Below is a small trained network, with its code and all its weights. Each question gives an input and a class and asks what happens when units are switched off, that is, made to give their printed mean instead of their output.

import numpy as np


def w(rows, s, z=0):
    codes = np.array(rows[::2]) - 128.0
    scale = np.full(codes.shape[1], s)
    scale[-1] = z or s
    return codes * scale


def norm(h):
    return h / np.sqrt((h * h).mean(-1, keepdims=True) + 1e-5)


def f(y):
    return y / 2 * (1 + np.tanh(0.7978845608 * (y + 0.044715 * y**3)))


def log_softmax(a):
    a = a - a.max(-1, keepdims=True)
    return a - np.log(np.exp(a).sum(-1, keepdims=True))


def net(x, mask):
    res = np.array(x, float).reshape(1, 2) / 4 @ E
    u = 0
    for l in range(4):
        y = f(norm(res) @ A[l][:, :-1].T + A[l][:, -1])
        res = res + np.where(mask[u : u + 9], y, B[l][:, -1]) @ B[l][:, :-1]
        u += 9
    return log_softmax(norm(res)[-1] @ U[:, :-1].T + U[:, -1])


A, B = {}, {}
E = w([
[81,133,122],'x0',
[130,3,195],'x1',
],0.0069)
A[0] = w([
[202,114,126,32],'0.n1',
[124,112,172,13],'0.n2',
[254,126,158,45],'0.n3',
[122,152,112,76],'0.n4',
[126,95,132,62],'0.n5',
[6,134,161,26],'0.n6',
[123,129,79,141],'0.n7',
[120,150,124,130],'0.n8',
[2,114,115,8],'0.n9',
],0.0097,0.0016)
B[0] = w([
[163,70,50,153],'0.n1',
[21,107,63,138],'0.n2',
[203,10,9,249],'0.n3',
[145,141,166,148],'0.n4',
[39,117,79,145],'0.n5',
[217,34,36,233],'0.n6',
[145,138,167,165],'0.n7',
[144,140,162,154],'0.n8',
[242,41,35,238],'0.n9',
],0.015,0.0018)
A[1] = w([
[115,105,192,148],'1.n1',
[175,56,254,246],'1.n2',
[70,132,173,58],'1.n3',
[125,163,146,82],'1.n4',
[105,131,128,44],'1.n5',
[103,83,116,124],'1.n6',
[90,146,74,110],'1.n7',
[125,39,200,99],'1.n8',
[171,73,225,146],'1.n9',
],0.014,0.0012)
B[1] = w([
[85,124,77,122],'1.n1',
[3,95,62,187],'1.n2',
[137,115,60,122],'1.n3',
[80,94,148,150],'1.n4',
[129,136,132,105],'1.n5',
[131,120,200,243],'1.n6',
[197,121,166,137],'1.n7',
[117,86,184,254],'1.n8',
[28,107,73,157],'1.n9',
],0.021,0.0034)
A[2] = w([
[72,98,52,225],'2.n1',
[97,157,168,214],'2.n2',
[133,140,134,252],'2.n3',
[139,139,120,75],'2.n4',
[110,242,171,31],'2.n5',
[226,159,198,136],'2.n6',
[128,144,123,59],'2.n7',
[128,148,127,30],'2.n8',
[192,254,47,81],'2.n9',
],0.017,0.0024)
B[2] = w([
[191,190,116,211],'2.n1',
[122,168,151,168],'2.n2',
[126,157,128,152],'2.n3',
[124,111,112,124],'2.n4',
[82,165,223,223],'2.n5',
[103,184,88,246],'2.n6',
[131,94,131,119],'2.n7',
[107,89,137,118],'2.n8',
[187,3,123,254],'2.n9',
],0.031,0.0073)
A[3] = w([
[130,158,144,158],'3.n1',
[83,137,123,132],'3.n2',
[110,251,67,254],'3.n3',
[97,124,77,114],'3.n4',
[107,146,134,49],'3.n5',
[108,121,122,104],'3.n6',
[63,126,106,133],'3.n7',
[118,84,121,72],'3.n8',
[56,129,198,115],'3.n9',
],0.016,0.0027)
B[3] = w([
[89,127,112,138],'3.n1',
[157,128,204,137],'3.n2',
[150,223,1,192],'3.n3',
[133,159,176,134],'3.n4',
[105,68,217,119],'3.n5',
[149,123,138,124],'3.n6',
[161,151,203,142],'3.n7',
[189,102,104,155],'3.n8',
[117,224,208,255],'3.n9',
],0.017,0.0065)
U = w([
[111,156,250,204],'0',
[194,61,110,178],'1',
[145,187,81,198],'2',
[66,110,131,9],'3',
[76,117,127,3],'4',
],0.019,0.008)

Each question gives the input, the list of numbers given to net, and the class t.
The units are the neurons (one row each of A and B). Each row of codes is followed by its name. A weight is (code - 128) times the scale printed after its matrix; where a second scale follows, it is the last column's (A, B and U).
mask holds one flag per neuron, layer by layer. A switched-off neuron (its flag False) gives its mean, the last column of its row in B, instead of its output. The means were averaged over made-up inputs and are rounded, as every weight is.
A unit's drop is (log p(t) with every unit on - log p(t) with that unit switched off) / (log p(t) with every unit on - log p(t) with every unit switched off).
The circuit of an input: a set's keep is (log p(t) with only the set's units on - log p(t) with every unit switched off) / (log p(t) with every unit on - log p(t) with every unit switched off). Starting from the 12 units with the biggest drops (on a tie, the unit counted first), units are removed one at a time, each time the one whose removal leaves the highest keep (on an exact tie, the one counted first), for as long as the keep stays at least 0.8.
circuit, biggest first: the units of the circuit, biggest drop first
unit that matters most: the unit with the biggest drop
top k neurons: the k neurons with the biggest drops, biggest first
k most important neurons of layer l: the k neurons of layer l with the biggest drops, biggest first
drop when u is switched off: that unit's drop, to one decimal
input [3,3], class 2: circuit, biggest first => (2.n9 3.n3)
input [-1,3], class 2: 2 most important neurons of layer 1 => (1.n2 1.n9)
input [5,0], class 1: unit that matters most => 0.n9
input [8,7], class 1: 4 most important neurons of layer 2 => (2.n5 2.n6 2.n1 2.n2)
input [5,4], class 1: top 4 neurons => (2.n5 0.n6 0.n9 3.n9)
input [5,-6], class 0: top 3 neurons => (2.n5 0.n3 1.n8)
input [7,-8], class 0: top 2 neurons => (2.n5 0.n3)
input [3,2], class 2: 3 most important neurons of layer 1 => (1.n2 1.n4 1.n9)
input [2,2], class 2: top 2 neurons => (1.n2 2.n9)
input [0,3], class 2: top 3 neurons => (0.n2 0.n5 1.n2)
input [-8,-8], class 0: top 4 neurons => (2.n5 0.n9 0.n6 1.n4)
input [-4,-2], class 1: top 2 neurons => (1.n8 0.n3)
input [-6,-3], class 1: top 2 neurons => (1.n8 2.n9)
input [-7,6], class 1: top 3 neurons => (2.n5 0.n3 2.n6)
input [-2,-1], class 2: top neuron => (2.n9)
input [7,1], class 1: drop when 2.n6 is switched off => 0.1
input [4,-7], class 0: drop when 2.n9 is switched off => 0.1
input [-8,-3], class 1: drop when 1.n8 is switched off => 0.6
